[128 = 0]

regu-pitib: 143 132 143 143 113 147 118 124 126  99 107 120 128 172 142 134 155 142 169 101 118 116 158  99 109
regu-pitib: 142 129 126 126 135 133 126 134 111 124 128 134 123 121 146 118 140 127 139 104 132 149 128 101 137
bofeg-muko: 140 132 131 133 128 155 121  97 105 108 104 138 120 187 138 161 160 112 137  78 128  98 158 118 132
gode-ditis: 147 135 133 114 138 125 124 141 113 120 118 103 143 115 147 111 132 136 120 116 150 146 141 116 140
gode-ditis: 119 162 186 121 145 110 114 127 166 140 130 154  85 134  76 165 119 131  98 155 135 115 132 161 107
bofeg-muko: 125 117 139 102 115  96 131 114 127 126 128 116 139 142 169 135 171 151 133 126 102 101 116 101 112
bebor-daz: 106 111 155 100 120 108 133 125 141 133 113 118 144 144 103 150 130 148 123 106 113  86 114 129 112
gode-ditis: 138 127 156 108 122 124 119 110 143 146 155 145 109 160 107 122 146 135 128 144 163 126 172 161 137
regu-pitib: 109  93 165  78 140 109 147 111 127 118 106 138 157 114 118 121 107 144 128  75 148 141 126 106 140
gode-ditis: 141 133 117 116 136 101 136 107 133 120 120 114 126 130 186 133 158 154 120 168 115 132 123 121 108
gode-ditis: 110 117 134 125 115 131 129 113 132 129 118 129 133 164 107 157 135 125 128 109 110  80 127 139 118
gode-ditis: 141 131 110 125 135 130 128 110 108 128 135 135 122 132 160 127 147 114 118 128 136 136 135 126 145
gode-ditis: 131 165 168 151 128 148 103 150 121  97 101 110 131 135 108 144 118 104 124  96 132 111 147 115 126
gode-ditis: 136 148 118 132 144 152 115 134  86 124 117 120 135 123 122 141 121  79  91  82 148 118 134 132 167
bofeg-muko: 121 133 132 128 128 137 129 108 117  91  78  88 167 153 140 154 119 118 108 109 130  87 147 137 124
regu-pitib: 117 133 157 112 113  98 120 117 132 126 144 124 134 129 151 128 152 123 116 143 120 106 128 120 128
regu-pitib: 103 113 144 134  96 116 123 156 143 137 168 124 153  91 109  81 102 118 145 150 130 138 121 124 140
bebor-daz: 135 160 167 139 144 119 117 155 145 108 108 125 112 101 123 133 116 144 132 134 122 153 118 103 102
bebor-daz: 106 109  97 148  94 119 135 132 122 119 151 110 166 101 170  92 124 112 145 156 100 125 106 108 134
bebor-daz: 117 119 115 142 124 132 137 120 128 119 134 143 132 112 142 116 114 116 140 136 120 146 118 116 132
bebor-daz:  95 110 119 131 130 131 144 116 117 116 101 140 145 122 122 157 108 109 124  85  92 102  86 106 124
gode-ditis: 131 124  89 126 133 113 141 112 127 138 136 122 128 118 166 129 139 134 111 171 117 131 110 142 124
bebor-daz: 124 125  81 157 123 144 134 133 101 116 122 120 142 113 161 127 127 104 135 117  97 126  99 103 134
lega-nava: 111 129 158 140 106 127 122 121 136  99 123 125 147 133 136 121 123 117 146 125 120 116 141 109 122
bebor-daz: 155 151 131 139 149 147 122 121 129 118  95 138  89 168 126 168 153 148 139 109 119 125 139 121 100
bebor-daz: 132  96 118 116 106 125 133 143 136 153 154 128 132 137 118  98 143 160 166 126 125 134 128 121 124
bofeg-muko: 126 120 131 109 143  96 145 109 147 131 136 148 116 101 159 119 130 153 126 167 126 164 111 120 115
bebor-daz: 121 116 132 112 147 115 150  95 151 118 107 139 129 127 134 135 109 151 121 155 139 147 133 146 113
lega-nava:  94 128 182 131  94 118 117 117 141  89 116 105 174 140 124 124 113 109 133 125 127  87 155 123 125
regu-pitib: 136 118 119 125 136 156 129 125 102 125 136 137 143 115 116  97 101  95 123  96 178 163 160 137 178
lega-nava: 103 120 160  99 110 117 124 111 136 122 107  84 176 164  94 149 117 124  92 122 147  55 159 176 133
regu-pitib: 137 134 130 132 132 126 125 147 126 128 123 129 116 120 134 130 139 143 144 114 110 138 109  99 114
regu-pitib: 145 108 103 141 133 162 142 121 125 113 107 132 132 147 127 113 115 147 168 108 144 161 155 123 126
lega-nava: 146 129  97 150 139 158 133 114 108 112 126 143 123 124 154 111 121 108 141 122 147 169 147 121 149
lega-nava: 157  97 125  81 129 131 130 142 121 170 146 121 127 155  97 105 151 171 143  93 168 136 156 143 145
bofeg-muko: 124 140 135 131 139 131 125 113 104 104 117 137 135 111 156 132 123  92 110 105 133 138 127 106 150
bebor-daz: 134 140 114 145 117 130 117 157 112 125 130 100 140 114 146 121 138 120 130 124 107 117 111 107 128
regu-pitib: 142 128 108 142 131 127 137 135 153 130 124 124 112 130 135 122 129 167 152 170 117 150 125 134  95
bofeg-muko: 128 129 121 167  97 148 117 124 134 123 160 147 115 148 135 108 141 110 168 149 118 132 149 122 128
bofeg-muko: 141 158 110 137 146 121 128 129 124 105 100  81 148 105 166 130 114 127  89 175 139 135 133 148 124
bofeg-muko: 128 144 128 141 133 123 124 135 133 128 142 134 119 100 134 117 116 115 118 159 132 150 123 132 132
bofeg-muko: 141 136 129 135 129 140 120 121 124 134 138 150 100 152 126 138 151 123 138 118 128 127 139 125 129
bofeg-muko: 112 121 124 164 108 152 130 109 131  99 135 146 140 131 135 108 106  97 157 137 130 142 150 123 137
regu-pitib: 137 150 167 124 131 132 111 133 125 112 106 120 123 150 118 149 142 128 126  97 132 109 146 116 121
lega-nava: 131 123 157  85 132 108 129 106 120 110 103  90 168 140 147 127 134 138  99 116 162 109 162 139 141
lega-nava: 127 119 127 127 119 138 129 106 136 135 126 138 117 176 112 150 145 135 137 124 124  97 146 149 118
regu-pitib: 132 123 129 131 125 128 136 111 155 119 115 120 129 152 127 130 125 158 142 164 134 128 152 151 103
lega-nava: 131 128 111 135 132 128 129 161 129 149 136 129 116 106 111 125 123 140 134 125 111 138  95 119 120
bebor-daz:  89  86 151 114 104 119 145  85 154 127 132 168 131 167 107 144 131 138 159 113 106  97 127 126 111
gode-ditis: 131 118 120 118 115 134 125 143 120 131 124  86 164 136 115 112 120 133 122 121 147 108 147 148 140
gode-ditis: 135 152 144 139 146 131 122 138 111  96  97 127 124 109 154 141 130 119 129  93 113 143 112  79 122
lega-nava: 122 126 115 158 117 152 130 113 122 104 112 135 131 152 139 140 129 113 152 113 107 115 132 113 120
lega-nava: 145 140 109 133 151 134 132 132 124 127 123 123 122 104 137 118 111 128 113 149 150 164 132 141 136
bofeg-muko: 126 123 125 108 120 100 130 138 120 127 125  92 157 111 163 119 145 143 118 133 112 112 107 109 123
lega-nava: 150 123  99 128 142 140 133 128 124 154 145 155  92 136 125 127 145 140 140 128 132 154 125 132 130
129 119 129 126 126 135 130 105 110 114 125 147 128 142 154 130 146 115 142  96 124 131 134 100 139 : bofeg-muko
111 135 143 124 113 114 115 162 117 134 149 103 158  86 119 105 111 100 105 125 131 117 112 123 152 : bebor-daz
156  88  69 100 143 139 154 134 117 160 105 110 128 159 123 137 150 191 148  95 120 125 112 132 111 : bebor-daz
138 135 146 150 121 138 124 145 157 109 116 118 124 134 117 112 115 160 167 151 131 152 151 123  98 : lega-nava
130 159  82 166 143 139 126 117 103 117 125 132 114 109 171 150 129  80  95 153 104 127 101 129 137 : gode-ditis
143 138 122 149 137 168 122 135 120 114  98 123 122 157  99 144 116 125 140  95 140 125 152 136 125 : regu-pitib
128 127 115 132 132 144 132 127 105  99  99  94 171 117 143 117 102 109 114 109 148 130 144 128 149 : lega-nava
119 133 125 129 125 122 129 116 133 126 115 116 131 146 130 155 135 127 112 139 111  91 121 143 114 : gode-ditis
129 127 123 130 127 123 129 161 144 148 123 117 116 127 101 140 130 161 140 129 100 116  97 125  98 : lega-nava
145 120 122 100 141 118 131 141 118 147 133 121 127 117 130 116 138 149 122 114 143 145 124 124 138 : lega-nava
 79  92 139 150 105 136 142 156 172 148 142 166 123 113  41 125  74 141 175 120  91 125  85 128 101 : gode-ditis
129 159 145 138 130 123 112 141 139 133 124 116 112 136 109 154 133 124 105 147 119 100 125 148 113 : regu-pitib
142 128  60 160 146 162 140 103 116 147 124 168  76 166 132 174 151 120 134 127  95 121 106 142 114 : lega-nava
115 138 170 127 153 134 131 105 144 113 105 176  98 135  94 162 106 118 124 103 134 139 131 126 120 : bebor-daz
128 154 166 108 132 107 105 141  96 131 142 132 122 109 146 140 158  92  96  85 122 110 110  91 153 : regu-pitib
120 129 124 153 129 141 133 102 131 111 135 165 113 126 141 125 117 104 142 139 127 153 135 121 133 : bebor-daz
123 127 145 131 118 123 123 133 131 123 142 138 129 117 133 112 129 123 143 126 127 140 129 109 131 : lega-nava
153 108  88 124 124 158 129 157  99 146 122 100 143 146 114 115 139 144 147  79 136 123 134 124 141 : bofeg-muko
141 129 154  94 145 105 129 119 141 145 141 144 107 125 127 123 141 152 118 142 154 152 141 137 129 : gode-ditis
116 139 159 137 117 115 118 140 155 134 156 143 116 109 107 111 113 124 132 165 134 141 132 138 124 : lega-nava
136 137 111 154 119 146 120 158 115 111 123  94 154 106 137 100 109 117 137 130 134 142 135 119 137 : gode-ditis
113  74 107 107 139 142 162 141 145 145 107 126 158 111  65 106  64 166 146 102 152 157 119 152 129 : bofeg-muko
122 100 133 106 143 143 142 110 109 127 111 160 130 138 109 137 119 123 138  55 139 138 126 108 147 : bofeg-muko
140 141 181  68 180 104 129 124 121 131 109 137 124  91 110 130 105 132  74  97 191 169 142 136 158 : regu-pitib

rivvoniz: 100 116 105 136 114 118 103 104 126 142 138 116 119 132 133 118 138 119 109 131 113 123 105 134 134
bufabar: 127 134 147 107 134 110 110 156 137  94 136 155 123 137 119 116 158 124 156 192 107 134 149 129 169
rivvoniz: 114 128 146 145 144 104 101  93 172 169 150 123 121  95 135 120 100 116 146  90 164 142  92 121 120
ruvazpubo: 101 154 142  98  99 117  96 150 123 140  99 163 103 161 115 115  92 144 156 134 119 183 113 132 119
ruvazpubo: 132 126 122 130 141 118 132 110 120  90 125  86 136 128 123 110 155 129 115 112 159  98 138 136 125
bufabar: 140 111 115 112 129 146 139 133 129 142 104 151 124 139 132 124 116 115 150 104 121 146 123 129 102
lurkaba: 116 128 104 111 118 134 127 162 123 135 117 169 132 152 123 153 112 137 126 161 111 150 108 122 143
bufabar: 153 137 131 123 129 141 144 134 119 110 114 124 132 112 123 115 131 129 143 119 115 111 156 117 125
rivvoniz: 105 101 124 134 122 130 127 129 107 131 135 120 123 162 134 138 137 134  97 154 130 131 111 166 130
rivvoniz: 116 137 155 147 134 114 110 110 138 132 158 100 121  98 127 106 128 140 119 126 143 115 128 137 144
rivvoniz:  95 132 123 141 133 103  93  87 151 143 156  95 119 117 132 103 138 127 105  91 164 134  98 133 122
lurkaba: 123 129 121 121 117 122 123 124 116 112 117 121 124 150 126 123 145 123 124 133 122 129 135 133 122
lurkaba: 112 115  93 109 123 140 111 128 129 142 117 144 118 131 126  98 124 127 133 108 114 142 105 131 123
ruvazpubo: 134  80 128 150 135 151 146 112 125 166 139 128 126 123 149 141 122 108 120 125 114 119 114 155 114
bufabar: 115 137 119 128 135 130  99 127 176 160 185 164 119  95 139 104 161 115 124 133  93 155 128 105 154
lurkaba: 147 124  80 130  99 152 164 116  72  94  89  89 141 159 130 141 158 123  87 108 103  90 158 123  96
ruvazpubo: 133 131 154 125 143 121 136 139 117  91 128 108 132 136 119 121 139 145 127 144 157 116 144 149 137
rivvoniz: 132 137 121 120 122 136 137 139 105  96 120 113 131 139 120 117 148 143 111 134 123 116 149 133 131
bufabar: 154 146 123 108 130 130 140 145 131 108 100 147 136 125 118 131 122 123 161 121 123 129 147  99 124
lurkaba: 124 105 126 127 138 127 126 131 134 137 127 139 128 130 131 133 118 122 139 141 133 129 109 141 135
bufabar: 115 126 134 144 107  95 119  93 130 142 120 116 123 167 142 170 133  94 122 126 137 143 116 126  98
lurkaba: 101 153 144 108  97 107  86 117 103  97 106 101  98 150 111  68 141 142 138 126 116 138 143 147 125
rivvoniz: 125  79 127 125 141 122 136 124 102 118  79 110 131 143 120 132  79 129 158 136 163  96  87 169 126
ruvazpubo: 111 140 175 123 127 116 118 142 126 124 138 129 113 159 126 124 128 148 123 140 156 167 132 161 121
bufabar: 113 134 128 128 143 138 114 142 137 124 168 125 126  99 121  92 143 159 104 140 129 123 128 138 164
lurkaba: 120 136 114 112 112 127 120 139 114 112 114 136 123 153 122 123 141 131 125 141 111 137 134 127 129
lurkaba: 159 137 169 164 139 140 168 135 115 131 138 103 147  87 127 164  90 150 122 138 144  86 146 126 139
bufabar: 128 123 138 126 128 135 127 122 117 115 134 110 118 135 130  99 154 131 118 120 126 127 147 150 120
bufabar: 130 142 135 140 121 104 130 130 126 118 120 125 141 126 122 170 110 126 135 162 132 108 123 108 147
ruvazpubo: 104 157 112 115 121 102 110 130 120  94 116 108 133 153 111 126 133 150 108 124 165 133 116 122 132
rivvoniz: 128 107 115 133 123 119 127 125 113 114 115 122 134 127 126 138 129 116 137 168 106  91 122 131 153
lurkaba: 123 145 149 148 113 109 130 106 116 124 127  94 128 143 131 150 128 128 108 119 148 124 135 131 109
ruvazpubo: 100 151 134 112 141 100 100 137 151 117 139 133 126 143 116 120 126 148 125 125 178 160 104 129 137
rivvoniz:  95 132  87 135 105 112  86  89 139 149 144 115 116 117 133 103 148 111 109 110  99 125 106 110 133
ruvazpubo: 160 128 147 138 139 140 146 125 134 119 142 123 132  98 134 120 150 115 140 129 108 106 167 119 132
ruvazpubo: 112 119 119 134 142 119 126 123 134 126 141 115 136 136 129 139 132 135 104 126 164 126 104 139 132
lurkaba: 126 159 112 131 121 145 129 138 143 163 141 148 133 102 127 137  99 149 112  96 124 149 117  95 124
bufabar: 128 164 126 140 132 128 121 121 141 121 162 106 134  87 123 108 146 148 100 108 132 114 146 103 144
rivvoniz:  99 136  97 129 123 114 109 107 146 135 158 122 127 156 139 131 174 118  81 106 143 158 114 122 113
ruvazpubo: 142 153 101 143 131 125 133 113 151 126 157 121 147  95 134 142 161 115 104 113 116 108 146  78 137
118 112 135 155 117 124 132 101 113 145 133  98 125 135 139 146 122 122 103 124 133 114 117 147 114 : bufabar
139 101 123 126 125 146 134 120 133 157 122 149 118 131 143 124 128 100 146 114  98 142 128 134 106 : bufabar
130 148 147 127 132 124 139 160 120 106 134 135 139 135 118 152 124 153 118 168 139 127 139 127 152 : ruvazpubo
120 110 124 115 145 119 132 143 104  86 100 106 138 147 110 123 114 152 130 147 172 103 108 159 143 : ruvazpubo
142 129 116 143 128 163 133 100 142 163 161 116 119  84 144  87 152 120 107  64  99 128 150 117 103 : bufabar
116 167 102 137  79 130 140 123  87 128 103 106 134 168 126 173 117 147  74 110 122 135 132 107  95 : lurkaba
125 169 131 123 127  92 110 141 153 107 137 146 140 122 117 153 135 126 141 164 131 131 132  84 162 : bufabar
129 140 118 120 112 143 124 131 121 137 121 137 120 122 126 110 125 133 130 113 100 137 138 117 121 : rivvoniz
120 138 127 130 128 127 127 129 139 133 153 134 128 143 136 137 155 128 101 125 133 152 134 126 121 : rivvoniz
 99 127 107 138 118 113 122 104 108 116 127  84 131 164 129 138 144 137  76 109 166 124 107 146 109 : ruvazpubo
125 154 174 131 119 107 120 140 117 104 129 119 122 135 118 133 124 144 137 166 132 127 149 135 146 : lurkaba
145  93 133 126 156 126 126  97 142 107 135 103 122 111 136  79 174  96 151 108 133 102 147 148 122 : lurkaba
142 117 132 145 133 124 150 114 123 120 130 108 140 137 138 158 142 112 114 128 141 110 137 130 116 : lurkaba
162 152 161 124 131 151 168 177 104  84 140 137 140 136 122 144 161 152 113 177 107 121 195 129 148 : rivvoniz
149 124 147 144 154 135 149 140 152 142 153 143 144  95 134 154 115 128 135 138 140 120 130 117 144 : lurkaba
138 113 108 150  96 161 162 146  91 160 119 148 138 136 140 190 102 128 101 169  67 111 128 122 133 : ruvazpubo
126  67 113 141 140 136 134  78 110 130 113  76 120 136 142  97 143 103 119  84 150  96 111 176  92 : ruvazpubo
144 155 150 133 142 126 118 126 183 153 175 159 125  85 138 119 150 110 146 114 112 155 153  90 135 : ruvazpubo
107 134 131 146  99 134 108 125 100 124 158 107 114 113 128 102 155 144  93 174  68 101 149 141 166 : rivvoniz
136 144 134 141 126 119 141 122 135 127 140 123 139 136 135 163 142 120 109 126 140 132 140 111 118 : lurkaba

kuptefa: 102 117 145 128 132 145 145 146 122  89 139 147 118 125 126 128 141 129 108 134 117 153 146 112 166
derepogib: 125 131 156 139 142 124 126 123 138 138 100 138  96  92 105 147 119 161 112 109 112 144 139 143 109
tegirmera: 105 135 134 139 144 115 141 101 150 149  82 139 114 154 149 135  98 132 116 120 145 111  99 146 143
ravluse: 132 151 133 146 108 106 127 123 134 123 117 162 133 145 166 124 125 142 129 161 145  83 130 121 134
kuptefa: 151 128 107 112 156 151 131 116  93 116 173 136 126  99 117 126 130 149 136 130 168 106 134 148 125
ravluse:  99 148 124 202 152  85 119 108 130 117 110 177 117 162 124 141 140 130 104  72 127 103 141 120 157
derepogib: 124 149 106 136 117 146 138 120 138 137 115 131 145  92 136 143 134 144 105 159 108 129 106 100 103
kuptefa:  90 113 147 123 127 147 149 158 123  85 137 144 121 133 127 127 143 126 103 142 108 163 148 102 176
tegirmera: 118 109 107 126 185 152 133 129 123 128 146 143 129 122 132 139 126 133 132  92 141 140 126 125 147
derepogib: 143 130 112 114 129 139 126 114 128 146 128  92 123 123 131 126 115 104 135 123 137 120 106 142 110
tegirmera: 123 125 126 133 114 156 151 115 138 102 138 144 159  99 122 125 155 130 116 143 107 165 112 107 129
tegirmera: 102 138 162 136 145 129 144 130 123 105 107 163  78 114 132 141 112 164  94 139 140 115 147 141 157
derepogib: 112 113 137 122 132 133 132 148 126 117 134 135 133 129 116 129 137 136 124 128 113 156 143 115 142
kuptefa: 147 135 132 156 120 102 120 115 137 119 137 178 159 149 155 117 143 141 155 128 147 101 135 124 132
derepogib: 144 148 119 144 101 105 111 125 119 131 134 119 134 135 123 123 138 118 130 135 125 102 134 124 109
kuptefa: 155 112 105  90 139 175 121 164 118 120 173 105 134  98 158 126 135 109 152 147 127 135 136 103 120
ravluse: 131 164 162 163 108  85 124 103 119 119 101 160  90 126 117 132 119 164 105 138 147  79 147 158 123
tegirmera: 117 127 134 128 160 111 118 134 129 152 104 129  94 147 138 140  98 138 128 107 145 105 135 145 136
ravluse: 128  98 128  88 132 131 109 192 127 136 147 108 134 167 164 118 120 105 164 141 125 134 154 103 149
derepogib: 115 137  79 123 144 127 109 151  81 140 160  93 126 127  86 140 135 127 108 120 123 114 144 112 119
ravluse: 140 151 126 135  86 110 134  91 126 138 116 118 150 119  98 120 133 140 118 154 128 119 105 145  95
kuptefa: 128 113 140 129 157 127 126 130 134 132 126 148 121 127 128 133 123 144 139 102 135 138 137 138 135
tegirmera: 134 119  99 123 126 119 109 150 100 124 171 110 153 154 110 117 148 106 145 116 128 126 146 113 134
derepogib: 113 143 110 147 140 134 141 103 121 119 125 133 119 129 129 133 126 120 103 120 140 110 111 131 143
ravluse: 148 149 184 116  97  92 122 135 107 113 121 155  84 128 129 118 108 178 130 178 167  73 170 170 128
ravluse: 138 126  91 113 148 162 130 134 137 140 139 120 143 120 178 133 121 109 142 139 138 115 104 104 125
tegirmera: 108 134 145 117 128 154 153 120 115 101 121 113  84 101 111 133 118 127  88 141 128 137 125 144 146
ravluse: 130 130 155 139 104 104 139 101 117 104 136 156 143 137  90 111 143 152 127 133 142 132 136 155 137
kuptefa: 134 146 141 157  91 101 113 137 147 124 111 138 132 144 155 125 139 112 131 139 107 112 138 105 122
ravluse: 109 130 120 130 126 138 134 148 141 132 117 143 146 118 142 140 135 145 115 152 103 144 127  90 128
derepogib: 108 135 115 118 161 139 123 163 115 138 123 134  97 120 151 150 108 152 110 144 133 103 146 109 139
kuptefa: 137 126 107 123 129 148 144  95 124 117 146 116 144 133 133 114 131  99 133 123 151 123  96 142 137
derepogib: 141 147 133 161 113  86 104 117 107 127 135 127 117 134  86 127 141 132 124 101 126 106 153 145 110
ravluse: 140 136 154 132 108 117 128 117 134 120 116 126 107 131 135 120 121 120 130 133 135 114 130 148 127
tegirmera: 172 134 121 134 105 113 100 146 116 123 167 147 161 117 133 118 156 142 164 144 129 109 157 111  98
kuptefa:  89 116 113 106  98 130 155 123 140 139 109 105 179 170 116 114 128 112 116 161 113 163  88 113 146
tegirmera: 158 147 120 121  88 123 129  86 151 160 100  85 138 129 144 116 110  96 140 146 135 107  78 152  86
derepogib: 147 133 163 152 100  82 113 125 133 107 131 163 128 175 152 105 135 120 157 126 151  92 154 144 148
tegirmera: 159 100 128 107 133 172 136 132 124  95 181 131 154  91 124 114 158 116 157 122 125 170 134 123 127
derepogib: 115 128  84 107 185 148 127 144 101 150 145 139 124 119 141 148 108 165 122 137 161  97 129 120 135
tegirmera: 115 130 154 137  87 119 149 124 122  77 142 161 148 150 126 105 153 129 119 162 131 134 139 122 166
kuptefa: 104 100 144 114 138 128 119 179 155 142 105 119 123 154 153 135 120 112 139 118  93 165 143  98 145
kuptefa: 164 130 109 118 119 149 123 126 130 128 154 123 152 105 150 121 139 118 152 144 133 121 119 118 104
ravluse: 112 111 171 110 118 114 123 167 119 118 124 128 106 129  95 128 128 153 123 135 108 159 170 132 138
101 117 142 122 149 168 163 109 155 118  98 125 107 103 136 139 115 119 100 119 115 169  96 132 146 : derepogib
112 115  98 128 200 106  96 161  73 146 163 128 100 146  80 147 119 157 128  70 151 107 177 139 142 : ravluse
153 151 130 136  54  96 136  64 128 138 118  99 171 135  74 101 141 119 128 150 130 126  88 165  85 : ravluse
126 119 103  98 167 135 123 137  92 142 153 111 114 137 113 130 108 140 133 121 165 106 135 149 138 : kuptefa
119 132 128 131 108 109 123 136 138 142 111 126 145 149 131 126 128 129 129 143 116 128 125 116 124 : kuptefa
122 137 134 135 135 108 113 134 124 146 108 111  95 135 118 138 111 127 118 111 125 112 138 140 120 : kuptefa
146 120 125 103 119 126 107 160 125 151 136 106 136 118 124 130 126 137 149 143 115 135 144 118  98 : derepogib
124 127 108 127 115 101 125 120 102 135 151 136 177 151  80 116 146 153 134 135 137 130 131 131 123 : ravluse
130 130  97 124 140 151 138 110 113 121 152 115 138 119 122 126 134 112 122 123 141 124 109 129 131 : tegirmera
137 101 163 115 139 112 110 159 142 136 123 136 116 146 138 124 120 132 162 107 125 145 158 136 134 : tegirmera
168 134 134 141  98  91  97 145 133 134 146 160 167 140 147 116 149 147 173 145 130 104 156 113 102 : tegirmera
119 118 136 120 140 136 134 123 146 145 102 111 114 127 130 134 111 119 125 113 120 147 112 137 126 : tegirmera
137 128 108 127  98 115 122 122 124 130 144 107 165 159 123 109 142  96 144 134 127 125 115 122 124 : tegirmera
129 128 134 116 135 151 134 139 114 115 141 128 112  83 107 138 133 151 112 139 118 144 143 126 119 : kuptefa
113 130 108 118 146 141 127 145 115 134 132 113 113 125 131 139 119 126 113 132 128 120 130 116 135 : derepogib
131 152 122 150  95 114 133 104 122 110 131 133 139 141 130 117 140 115 116 146 136 101 118 128 132 : kuptefa
121 109 148 127 129 132 131 137 138 113 129 125 122 139 126 122 134 108 134 108 115 157 136 128 146 : ravluse
110 121 123 141 178 130 119 147 141 152 109 157 119 109 133 158 121 166 122 100 112 142 141 108 123 : tegirmera
158 125 134 119 127 120  97 158 125 146 138 116 119 107 125 134 129 138 152 122 115 126 158 124  93 : tegirmera
